Below is a small trained network, with its code and all its weights. Each question gives an input and a target symbol and asks what happens when units are switched off, that is, made to give their printed mean instead of their output.

import numpy as np


def w(rows, s, z=0):
    codes = np.array(rows[::2]) - 128.0
    scale = np.full(codes.shape[1], s)
    scale[-1] = z or s
    return codes * scale


def f(y):
    return np.maximum(y, 0)


def softmax(a):
    e = np.exp(a - a.max(-1, keepdims=True))
    return e / e.sum(-1, keepdims=True)


def log_softmax(a):
    a = a - a.max(-1, keepdims=True)
    return a - np.log(np.exp(a).sum(-1, keepdims=True))


def net(x, mask):
    ids = ['αβγεζηθμπτφψω'.index(c) for c in x.split()]
    T = len(ids)
    res = E[ids] + P[:T]
    u = 0
    for l in range(2):
        r = res
        for j in range(2):
            rows = slice(3 * j, 3 * j + 3)
            q, k, v = (r @ M[l][rows].T for M in (Q, K, V))
            z = softmax(np.where(np.tri(T) > 0, q @ k.T / 3**0.5, -1e9)) @ v
            o = O[l][rows]
            res = res + np.where(mask[u + j], z, o[:, -1]) @ o[:, :-1]
        u += 2
        y = f(res @ A[l][:, :-1].T + A[l][:, -1])
        res = res + np.where(mask[u : u + 16], y, B[l][:, -1]) @ B[l][:, :-1]
        u += 16
    return log_softmax(res[-1] @ U[:, :-1].T + U[:, -1])


Q, K, V, O, A, B = {}, {}, {}, {}, {}, {}
E = w([
[175,110,128,97,39],'α',
[84,123,12,166,212],'β',
[228,125,113,118,213],'γ',
[50,67,124,191,203],'ε',
[105,100,134,35,49],'ζ',
[132,96,131,17,200],'η',
[127,225,255,202,73],'θ',
[190,123,154,16,134],'μ',
[123,140,95,33,121],'π',
[34,124,215,179,118],'τ',
[177,150,81,54,80],'φ',
[127,211,84,229,92],'ψ',
[171,63,179,99,173],'ω',
],0.0093)
P = w([
[137,80,125,98,121],'0',
[128,59,111,109,114],'1',
[102,252,169,82,172],'2',
[121,32,82,118,126],'3',
[90,255,166,114,172],'4',
[143,13,69,94,125],'5',
[101,243,167,106,165],'6',
],0.0034)
Q[0] = w([
[149,133,92,118,167],'0.h1',
[137,125,109,126,154],'0.h1',
[108,118,133,143,87],'0.h1',
[134,34,33,115,139],'0.h2',
[191,33,67,93,102],'0.h2',
[138,10,52,107,126],'0.h2',
],0.011)
K[0] = w([
[104,101,171,163,95],'0.h1',
[124,120,158,150,117],'0.h1',
[131,147,100,104,131],'0.h1',
[27,171,97,254,197],'0.h2',
[59,182,145,234,132],'0.h2',
[32,160,128,235,166],'0.h2',
],0.0099)
V[0] = w([
[137,100,116,158,123],'0.h1',
[143,127,99,122,165],'0.h1',
[111,97,188,153,118],'0.h1',
[157,157,248,90,100],'0.h2',
[94,196,138,254,79],'0.h2',
[226,165,97,100,93],'0.h2',
],0.0068)
O[0] = w([
[129,104,117,135,131,100],'0.h1',
[136,119,162,175,95,119],'0.h1',
[156,107,88,101,136,104],'0.h1',
[166,173,254,126,106,160],'0.h2',
[172,2,99,162,65,5],'0.h2',
[198,235,101,135,99,163],'0.h2',
],0.0067,0.0029)
A[0] = w([
[66,170,44,25,142,160],'0.n1',
[164,149,241,78,91,216],'0.n2',
[7,114,187,61,164,181],'0.n3',
[214,97,108,115,163,94],'0.n4',
[152,41,98,74,97,124],'0.n5',
[147,193,123,130,216,211],'0.n6',
[126,143,186,112,56,203],'0.n7',
[179,17,133,88,110,154],'0.n8',
[172,191,97,114,68,199],'0.n9',
[2,100,147,62,109,172],'0.n10',
[70,188,176,208,142,253],'0.n11',
[107,144,142,120,251,179],'0.n12',
[113,221,107,80,37,178],'0.n13',
[95,100,57,138,119,155],'0.n14',
[142,176,43,97,188,144],'0.n15',
[191,182,150,117,220,212],'0.n16',
],0.0068,0.0027)
B[0] = w([
[88,200,81,93,172,243],'0.n1',
[166,148,211,89,101,251],'0.n2',
[38,139,195,150,216,230],'0.n3',
[158,193,98,227,83,142],'0.n4',
[67,118,113,209,86,173],'0.n5',
[187,84,74,157,191,212],'0.n6',
[101,153,181,122,43,207],'0.n7',
[87,83,132,253,61,176],'0.n8',
[170,213,98,137,39,209],'0.n9',
[24,184,172,190,191,217],'0.n10',
[115,16,121,240,40,195],'0.n11',
[135,54,119,132,228,189],'0.n12',
[120,221,112,113,63,253],'0.n13',
[81,26,88,99,151,152],'0.n14',
[145,171,46,129,186,179],'0.n15',
[206,90,111,141,187,215],'0.n16',
],0.0052,0.0055)
Q[1] = w([
[197,184,61,17,139],'1.h1',
[179,129,64,67,215],'1.h1',
[254,197,207,105,51],'1.h1',
[55,143,141,70,105],'1.h2',
[13,137,100,97,71],'1.h2',
[61,126,110,104,54],'1.h2',
],0.0061)
K[1] = w([
[208,98,69,17,86],'1.h1',
[122,83,67,28,152],'1.h1',
[197,168,163,81,5],'1.h1',
[30,186,163,55,43],'1.h2',
[3,173,94,93,6],'1.h2',
[82,155,119,119,57],'1.h2',
],0.0058)
V[1] = w([
[101,168,255,215,77],'1.h1',
[66,77,213,251,175],'1.h1',
[123,163,204,180,107],'1.h1',
[194,86,112,163,207],'1.h2',
[107,94,100,162,178],'1.h2',
[174,107,147,126,173],'1.h2',
],0.0043)
O[1] = w([
[167,196,217,255,115,220],'1.h1',
[97,126,150,206,200,107],'1.h1',
[187,149,182,201,129,193],'1.h1',
[171,70,100,116,147,5],'1.h2',
[135,69,98,120,100,68],'1.h2',
[169,51,155,116,159,78],'1.h2',
],0.0044,0.0029)
A[1] = w([
[121,147,68,163,144,250],'1.n1',
[143,126,132,189,138,175],'1.n2',
[172,176,67,67,180,115],'1.n3',
[215,95,104,178,166,148],'1.n4',
[190,181,79,151,137,150],'1.n5',
[254,115,187,91,110,241],'1.n6',
[165,75,181,72,178,200],'1.n7',
[145,170,89,143,158,140],'1.n8',
[140,145,38,151,82,230],'1.n9',
[144,81,113,156,185,254],'1.n10',
[194,162,114,136,35,186],'1.n11',
[93,42,116,101,211,188],'1.n12',
[171,174,83,51,187,119],'1.n13',
[88,56,172,208,67,174],'1.n14',
[57,163,165,122,163,177],'1.n15',
[149,68,108,186,87,138],'1.n16',
],0.0073,0.0035)
B[1] = w([
[89,150,51,165,125,203],'1.n1',
[148,130,129,167,132,182],'1.n2',
[212,157,64,94,169,207],'1.n3',
[71,34,96,198,80,177],'1.n4',
[134,82,58,132,93,192],'1.n5',
[200,3,196,110,82,198],'1.n6',
[94,67,217,83,186,173],'1.n7',
[136,149,47,150,127,178],'1.n8',
[78,91,70,96,40,200],'1.n9',
[59,69,150,128,122,201],'1.n10',
[119,60,173,49,19,235],'1.n11',
[68,61,162,52,141,211],'1.n12',
[215,171,88,96,200,214],'1.n13',
[214,173,91,204,177,218],'1.n14',
[110,175,146,161,184,255],'1.n15',
[106,231,108,153,122,173],'1.n16',
],0.006,0.0068)
U = w([
[122,81,176,47,3,85],'α',
[29,92,59,72,111,108],'β',
[218,63,74,145,164,107],'γ',
[33,97,126,188,167,79],'ε',
[20,233,222,63,94,255],'ζ',
[115,137,148,59,220,6],'η',
[236,137,178,197,91,162],'θ',
[244,145,173,82,148,95],'μ',
[193,254,21,147,211,77],'π',
[155,170,133,242,192,75],'τ',
[178,139,72,42,66,118],'φ',
[100,124,15,207,25,221],'ψ',
[117,39,237,88,131,178],'ω',
],0.0045,0.0024)

Each question gives the input, a string of symbols that net reads in full, and the target symbol t.
The units are the heads (3 rows each of Q, K, V and O) and the neurons (one row each of A and B). Each row of codes is followed by its name. A weight is (code - 128) times the scale printed after its matrix; where a second scale follows, it is the last column's (O, A, B and U).
mask holds one flag per unit, layer by layer, with each layer's heads first. A switched-off unit (its flag False) gives its mean, the last column of its rows in O or B, instead of its output. The means were averaged over made-up inputs and are rounded, as every weight is.
A unit's drop is (log p(t) with every unit on - log p(t) with that unit switched off) / (log p(t) with every unit on - log p(t) with every unit switched off).
most important unit: the unit with the biggest drop
top k neurons: the k neurons with the biggest drops, biggest first
top k neurons in layer l: the k neurons of layer l with the biggest drops, biggest first
which heads matter: for each layer, one digit per head in row order, 1 if its drop is at least 0.15 and else 0, layers parted by /
drop of u: that unit's drop, to one decimal
input π π τ ζ ω ζ, target τ: most important unit	0.h2
input ψ β π π, target β: which heads matter	01 / 10
input ζ ε ζ ζ, target ε: which heads matter	01 / 10
input ζ ω π π ζ φ, target φ: top 2 neurons	[0.n3 0.n10]
input ζ ψ ζ α, target ψ: which heads matter	01 / 00
input β ζ π π τ μ, target τ: top 2 neurons	[0.n8 1.n14]
input ζ ω β, target β: top 2 neurons in layer 1	[1.n12 1.n10]
input π ψ η π φ, target φ: which heads matter	00 / 10
input π π τ ε ζ β, target β: top 2 neurons	[1.n12 0.n14]
input α η ζ π η μ, target μ: which heads matter	01 / 00
input π ω ψ η, target ψ: top 3 neurons	[0.n8 0.n5 0.n4]
input ζ ψ π ζ π π, target ψ: top 2 neurons	[0.n8 0.n5]
input α μ ψ, target ψ: top 2 neurons in layer 0	[0.n11 0.n6]
input ψ η ω μ, target ψ: top 2 neurons in layer 0	[0.n8 0.n5]
input ψ η τ η, target τ: most important unit	0.h2
input π μ ψ ω θ ω, target θ: top 2 neurons in layer 1	[1.n14 1.n6]
input ω ζ θ φ, target θ: top 2 neurons	[1.n14 0.n8]
input θ α ζ γ, target θ: top 2 neurons in layer 1	[1.n6 1.n14]
input ζ α ψ θ, target θ: top 2 neurons	[0.n11 1.n14]
input θ φ π, target π: top neuron	[0.n1]
input ζ π ω, target ω: top 2 neurons in layer 1	[1.n7 1.n6]
input θ ζ α, target α: drop of 0.n3	0.2
input ζ π π θ, target θ: drop of 1.n14	0.1
input η ψ π ω, target ψ: drop of 1.n8	0.0
input ζ τ ζ ζ α, target α: drop of 1.n3	0.0
input ζ α ζ τ ζ ε, target ε: top 2 neurons in layer 1	[1.n12 1.n10]
